The rows lie along a hidden order. The number after each row says roughly how far along it the row is, from 0 to 15. A new part has a new order.
(in the rows, 128 means zero)
[116  61 130 136 129 118 127 134 132 139 127 131 128  87 173 118 160  85
 113 122 122 140 127 108 138 131 132 122] : 14
[133 195 126 120 128 133 134 123 129 110 129 125 123 175  94 152  97 164
 157 129 121 114 131 131 119 126 127 138] : 9
[129  70 156 126 128 127 117 139 135 122 128 129 125 117 134 112 122 103
 106 121 142 137 128 147 133 103 123 130] : 14
[112   1 172 142 126 102 134 140 128 148 133 133 115  39 198 120 172  50
  95 130 118 135 125  91 145 120 132 119] : 13
[135 234 113 118 129 140 131 120 129 105 127 123 128 196  93 151  87 164
 169 125 125 112 130 130 110 128 128 142] : 5
[129 240  84 129 130 146 110 129 135 121 120 127 141 160 134 113 138 117
 137 121 140 139 125 137 114 144 132 134] : 15
[139 247 110 118 129 142 130 120 130 105 127 124 127 199  85 154  83 167
 169 127 126 111 130 135 111 126 127 142] : 8
[ 80 248  95 100 126 155 118 105 129 130 133 121 143 110 179 126  41  48
 128 174 164 184 135 247 107 207 133 127] : 4
[139 238 119 131 127 132 131 124 140 122 130 122 147 137 138 111  70 152
 154 117 142 133 129 103 101 106 130 136] : 9
[137 107 134 132 128 118 128 108 141 120 127 131 142 178 139 106  39 227
 149 119 141 117 127 126  90 125 133 126] : 8
[106 251  90 111 124 155 106 116 117 137 133 127 135  82 136  89 120 213
  89 204 153 137 138 255 112 255 131 108] : 9
[ 93 121 127 112 126 134 126 117 127 139 135 126 130  71 178 120  70  70
 108 168 149 165 135 211 125 185 131 119] : 0
[132 153 139 124 126 123 131 133 132 119 132 129 122 148  84 142  87 149
 139 128 105 127 130 147 126 125 123 131] : 10
[147 114 139 135 129 123 132 116 134 123 129 133 139 189 144 102  35 230
 144 125 136 115 129 140  96 125 134 125] : 7
[149 185 126 135 130 139 134 128 129 125 129 131 138 198 141 108  49 184
 151 126 133 122 130 141 107 118 134 131] : 4
[147 128 135 133 130 125 131 116 135 123 129 133 143 188 142 102  39 239
 147 127 139 114 129 143  99 128 135 125] : 6
[132  98 146 130 124 128 132 129 120 137 130 128 123 120 146 121 117  74
 127 143 145 120 119  97 113 125 129 130] : 6
[140 135 132 133 128 118 127 107 142 119 128 130 145 168 138 100  37 252
 151 125 143 115 129 129  84 133 133 125] : 8
[130 152 102 128 129 134 129 119 120 147 125 129 144 124 117 112 144 133
 113 125 141 147 126 126 134 121 128 121] : 15
[136 204 124 132 127 127 130 116 143 121 129 123 149 148 141 106  54 193
 155 118 143 127 129 107  90 113 130 133] : 10
[151 219 110 132 130 138 127 110 139 115 125 130 147 234 124 105  15 229
 167 121 145 117 127 142  83 129 135 134] : 5
[137 255 105 118 129 142 128 121 131 104 126 123 128 200  83 153  86 177
 168 130 127 108 130 139 110 136 127 142] : 7
[127 152 106 133 129 135 115 131 133 130 124 129 134 122 147 112 157 116
 121 126 134 138 126 133 126 141 131 127] : 14
[127 133 110 129 129 130 132 119 120 147 126 129 144 113 125 116 143 113
 114 120 139 151 126 117 139 112 127 119] : 15
[136 176 130 134 127 121 131 118 142 122 130 125 147 129 146 104  64 191
 145 120 141 126 130 100  97 114 131 130] : 6
[116 207  87 102 139 136 146 142 166 140 123 119 145 197 151 128  75 220
 118 154  98  68 108 130 140  95 125 125] : 0
[135 155 131 120 130 137 134 119 126 110 128 123 122 155 105 148 121 182
 147 134 143  95 134 126 120 133 130 136] : 5
[122 104 114 134 130 126 127 125 124 147 126 129 140  95 145 115 156 103
 109 121 134 151 127 116 138 123 130 119] : 15
[119  85 119 135 129 123 128 127 125 147 126 131 138  78 156 114 158  86
 110 119 133 153 125 109 140 118 130 119] : 15
[129 156 135 123 126 120 136 130 131 119 132 128 122 158 106 152  82 132
 150 125  99 128 129 133 125 123 124 133] : 9
[142 167 119 130 129 125 125 105 143 113 125 130 146 195 129 107  33 242
 158 119 146 115 127 131  81 132 133 129] : 5
[153 168  97 126 128 127 124 128 136 134 124 125 117 120 121 139  81 122
 134 125 143 137 128 134 128 103 132 128] : 0
[131  56 158 125 128 130 119 135 130 124 128 129 124 113 129 111 129 135
 105 125 147 129 129 150 136 107 122 128] : 14
[130 127 136 130 124 132 129 128 121 134 128 127 125 128 147 120 118  67
 133 144 147 118 118  88 108 131 131 131] : 10
[113 167 102 103 139 129 152 144 166 143 125 120 142 181 162 130  77 198
 110 154  94  68 108 128 147  86 124  96] : 0

Next part:
[121 155 129 154  95 139 126 126 140 125 131 128 163  96 155 135] : 9
[116   1 169   1 235  88 107 220  84 155  82 133   1 207  42  80] : 5
[142 173  97 117  91 135 118  95 155 118 157 139 137 108 115 148] : 10
[123 138 129 227  93 132 158 107 119 123 132 113 198 125 168 141] : 11
[146 133 103 169 176 132 104 149 148 129 132 179 173 137 139 130] : 1
[132 113 128 206 145 129 142 133 122 132 117 138 201 142 166 122] : 5
[109 168 121 125  88 140  96 151 127 132 153 126 142  70 148 154] : 11
[129  86 146 136 221 127 122 160 145 129  86 156 150 154 150  95] : 1
[162 139  96 209 111 128 151  76 133 119 145 145 183 167 136 138] : 7
[119 144 120  98 155 137  78 168 155 131 134 157 116  85 131 135] : 4
[107 121 144 110  72 122 132 135  82 138 137  89 106 118 125 138] : 15
[127 144 110 163 102 136 114 136 117 132 151 133 168 115 139 150] : 9
[125 170 118 115 118 142 114 115 169 116 133 137 128  87 134 133] : 8
[129 118 128 214 111 128 153 127 102 125 128 117 199 126 165 129] : 9
[112 113 151 135 140 130 134 145 114 132 112 109 142 120 145 119] : 10
[125 139 123 186 117 134 131 130 123 132 138 132 183 117 153 140] : 8
[129 172 106 127 157 149  78 147 181 122 140 180 163  70 149 134] : 2
[129 156 114 131 221 149  63 177 191 124 119 202 162  77 160 119] : 0
[120 157 122 120 142 139 101 152 156 125 132 145 137  84 140 131] : 6
[110 159 137  98 120 139 101 145 148 128 132 128 109  71 134 132] : 10
[ 90  73 165  20 233 125  67 231 129 147  93 153  70 108 123  99] : 2
[146 150 108 156 145 137 122 110 162 117 133 159 154 127 141 127] : 4
[135 142 114 102 114 127 106 128 132 128 144 138 101 118 104 138] : 9
[108 137 128 180  88 136 111 164  97 141 153 113 183  76 160 157] : 11
[123 121 125 130 107 124 118 152 104 137 138 123 133 123 125 142] : 10
[128 140 131 131  75 124 161  93 111 125 133  92 124 147 121 136] : 15
[122 122 149 142  96 123 162 106 113 126 116  92 118 140 132 120] : 14
[114  73 160  77 218 123 113 171 128 137  88 143 107 146 136  95] : 4
[143 148  95 167 176 142  85 145 162 127 141 186 197  86 159 137] : 0
[129  84 138 138 198 123 122 166 120 137 101 149 148 158 144 107] : 2
[143 194 107 160  63 139 141  67 158 110 153 123 141  92 127 149] : 12
[144 167 102 255 116 144 141 100 140 120 146 151 255 119 197 147] : 5
[110 112 157 127 162 130 133 150 129 132 101 117 137 119 154 106] : 8
[154  83 134 186 114 108 199  78  95 126 109 100 142 227 119 112] : 12
[115 148 134 108 113 133 121 130 136 128 134 118 109  97 129 132] : 11
[136 132 116 181 166 138 115 135 151 126 120 160 185 120 159 126] : 3
[122 106 158 110 145 122 154 126 121 129 106 100  95 140 125 107] : 12
[101 148 139  99  96 134 101 154 118 133 136 112 107  80 132 139] : 12
[128 182 120  93 139 144  94 122 187 116 131 150 108  70 124 131] : 7
[125 131 131 149 125 131 130 129 131 129 126 128 140 120 134 125] : 9
[129 183 116 139  37 129 139  92 119 123 158 103 125 114 118 153] : 15
[141 215  82 186 106 153  96 100 176 113 169 168 199  56 155 164] : 6
[122  92 125  77 139 118 108 161  96 140 135 125  90 151  97 129] : 9
[152 110 131 172 109 117 187  75 117 121 117 107 136 195 125 122] : 12
[ 91 136 136 150 118 135  93 193  98 145 139 136 181  61 169 145] : 9
[131 202 114 236 154 157 108 115 196 111 126 173 255  59 204 136] : 2
[127 173 126 145  77 136 140  97 139 119 141 110 140 102 135 142] : 13
[134 178 108 152 106 141 109 113 163 119 148 148 161  93 141 141] : 7
[135 166 102 179  83 139 102 117 133 125 155 136 180  99 147 152] : 8
[129 132 118 136 153 127 118 155 135 133 131 152 157 124 139 131] : 4
[140 143 107 179 113 129 137 109 122 127 146 135 173 134 137 144] : 8
[126 145 125 157  94 129 139 116 113 126 137 110 148 119 138 138] : 12
[109 119 165  29 193 131 107 150 172 124  89 127  50 100 112  91] : 8
[129 166  87 129  70 135  93 139 114 134 183 146 157  92 120 173] : 9
[114 169 131 115  63 138 124 113 125 126 153  98 115  85 128 149] : 15
[129 116 143 104 191 128 123 144 156 124  96 149 115 132 131 102] : 4
[134  96 140 216 154 125 164 120 111 130 104 122 189 165 171 117] : 7
[125 102 148 133 187 130 119 155 138 131  94 137 143 137 148 105] : 4
[118 152 125  96 160 142  84 154 159 128 129 160 127  76 137 128] : 4
[107 121 131 166  98 130 117 167  83 143 143 115 165 103 157 151] : 11
[133 189 124 219  56 143 162  82 142 112 140 104 185 102 164 141] : 14
[125 134 111 173 119 135 104 154 115 135 147 145 177 108 148 146] : 6
[130 163 117 146 105 138 123 113 142 122 135 133 154 107 141 138] : 9
[109  94 144 170 190 136  94 199 125 139 109 153 189 102 176 116] : 2
[150 133 119 140 129 122 158  81 148 117 121 131 112 170 112 120] : 9

[115 152 127 159 101 115 155 164 131 148  55 128 111 127 233  92 115  90
 115 107 147 145 156 126 116 116 138] : 11
[ 99 168  97 133 142  67 116 137 136 122  65 139 133 132 179  81 149  97
 134 159 155 138 103 121 141 111 135] : 9
[ 97 152 104 112 141  82  97 121 127 109 149 139 145 134 167  85 153 107
 136 143 154 131  79 123 148 119 131] : 7
[111 164 112 141 138 105 154 149 132 135  49 130 117 130 145 108 127 110
 127 135 175 135 135 126 123 111 126] : 0
[104 158 120 149 127 117 130 134 130 143  67 130 106 128 126 113 126 100
 125 117 175 134 140 126 124 120 126] : 0
[ 96 152 132 124 153 125 167 133 117 142 127 134 111 140 197  97 116  85
 126  92 250 134 102 125 131 119 150] : 3
[117 150 126 142 157 113 172 140 129 146  72 131 110 134 166 116 115 100
 127 132 187 136 129 126 123 119 147] : 1
[ 98 138 128 106 159 130 130 115 114 121 185 134 126 138 147 106 132 106
 132  95 230 124  81 126 140 127 132] : 5
[103 149 141 117 156 159 197 153 111 136 133 127 111 137 156 112 103 106
 121  66 255 127 121 130 117 116 131] : 14
[101 153 102 107 143 106 109 127 125 103 145 132 143 130  91 109 150 136
 137 135 163 121  97 126 144 117 109] : 7
[117 143 133 124 185 129 183 132 121 141  92 130 110 138 121 130 112 108
 131 117 230 126 116 128 124 121 150] : 3
[117 142 132 124 187 119 194 141 119 144  96 133 116 140 184 114 113  96
 129 117 241 133 110 126 123 117 161] : 2
[101 153  99 105 132 108 105 141 124  96 125 129 146 128 106  95 151 132
 134 133 158 124 100 127 139 113 100] : 7
[112 151 124 146 145 112 146 129 130 146  72 133 108 133 147 117 125 101
 128 126 193 134 130 125 126 121 141] : 0
[110 133 130 102 154 136 143 126 114 117 175 129 134 135 144 111 130 120
 131 102 206 124  93 127 135 124 132] : 5
[125 129 156 115 151 166 205 159 112 138 130 120 122 134 197 116  97 114
 118  82 227 131 139 130 113 117 148] : 13
[ 99 160 101 132 111  81  87 130 133 113 110 137 138 128 160  88 154 110
 131 142 115 136 105 123 141 120 117] : 8
[105 140 137 120 149 127 150 124 114 134 158 131 116 137 177 106 121  98
 126  84 224 129  98 126 131 124 142] : 3
[100 142 128  85 158 157 157 137 106 105 195 124 141 135 109 108 126 133
 130  78 249 117  88 130 133 119 114] : 15
[110 133 112 126 143  72  84 100 133 126 155 143 136 134 193 102 153 102
 138 155 119 134  84 121 148 130 147] : 8
[ 99 150 110 106 140 110 103 118 123 104 161 130 140 131  78 110 147 135
 135 122 169 120  92 127 142 123 107] : 6
[108 172  97 148 121  81 123 153 141 129  20 132 123 125 130 100 139 113
 129 162 126 138 143 125 127 109 120] : 9
[102 141 117 112 192  98 109  86 124 121 160 140 123 140  76 129 143 115
 145 141 210 118  67 124 150 130 137] : 6
[ 98 162 112 163 162  55 122 104 139 159  63 149  99 140 206  96 139  55
 135 154 184 143  95 118 140 124 168] : 10
[123 133 139 136 142 122 159 134 124 145 113 133 118 135 212 107 118  94
 123 112 168 138 121 125 125 124 154] : 1
[112 162 108 157  98  91 106 141 140 138  49 132 115 122 152  99 140 105
 123 142  96 138 146 125 128 118 121] : 10
[110 143 111  88 168 128 163 157 116 101 130 125 153 133 131 105 128 143
 133 128 198 123 103 128 131 111 121] : 5
[108 152 139 127 181 155 201 136 114 148  99 125  97 139  95 138 101 105
 127  87 255 123 124 130 119 119 136] : 14
[107 148 101 107 159  86 113 128 128 106 127 136 147 133 129  99 149 123
 139 153 156 128  87 124 143 116 127] : 7
[105 153 101 115 143  79 102 129 128 109 116 137 145 132 144  91 151 120
 137 161 141 130  89 123 144 115 126] : 8
[116 152 107 143 134  73 120 139 137 129  69 139 131 130 202  91 140 100
 130 163 121 141 121 122 134 115 142] : 9
[100 148 124 103 132 143 146 147 112 110 162 125 135 132 145 106 127 124
 126  89 213 125 105 129 130 116 114] : 4
[109 168 117 164 114 107 151 155 136 150  18 129 102 127 158 109 122  95
 120 125 153 141 162 126 116 114 130] : 11
[106 132 140  92 174 154 155 113 106 119 203 128 125 140 119 121 120 117
 131  77 255 118  81 128 136 128 134] : 15
[109 140 143 111 172 157 194 141 109 138 143 126 114 140 155 119 105 105
 125  76 255 125 103 129 123 120 144] : 14
[107 133 118 102 131 127 107 121 118 102 187 127 145 131 117 110 143 132
 132 112 155 122  93 127 141 127 113] : 6
[135 145 134 156 130 134 185 160 128 153  33 125 105 128 159 126 103 108
 118 123 157 139 167 128 108 117 144] : 12
[107 155 112 100 159 143 170 158 116 105 109 121 139 130  73 117 125 143
 129 118 213 119 120 130 125 109 104] : 5
[107 150 128 138 118 120 146 145 123 138 107 131 117 132 217  92 124  89
 120  99 177 139 126 125 125 117 140] : 1
[117 140 107 118 153  86 100 113 132 116 136 138 139 132 123 111 151 121
 139 161 137 128  90 124 144 124 132] : 8
[108 129 135 106 143 138 132 117 113 122 195 131 130 137 170 106 129 108
 129  85 206 127  90 127 137 129 134] : 4
[120 139 126 146 115 120 130 137 132 137  92 128 117 127 151 120 127 111
 123 118 135 135 144 127 122 124 129] : 0
[ 99 147 112 100 151 112 117 129 118 104 155 131 143 133 115 100 143 127
 135 121 193 122  88 126 141 118 117] : 6
[101 143 129 104 132 137 126 136 110 115 189 129 134 135 185  91 130 108
 125  77 222 127  90 127 134 121 127] : 4
[110 128 123  98 141 114 107 117 116 106 204 135 149 135 180  95 142 116
 133 114 165 127  75 125 146 127 133] : 6
[100 160 119 112 165 137 163 140 117 120 119 125 120 135  80 125 123 124
 131 103 251 121 107 129 128 114 115] : 4
[114 154 130 164 126 121 166 142 131 160  60 130  94 131 178 119 113  86
 119 109 182 140 153 127 115 120 145] : 12
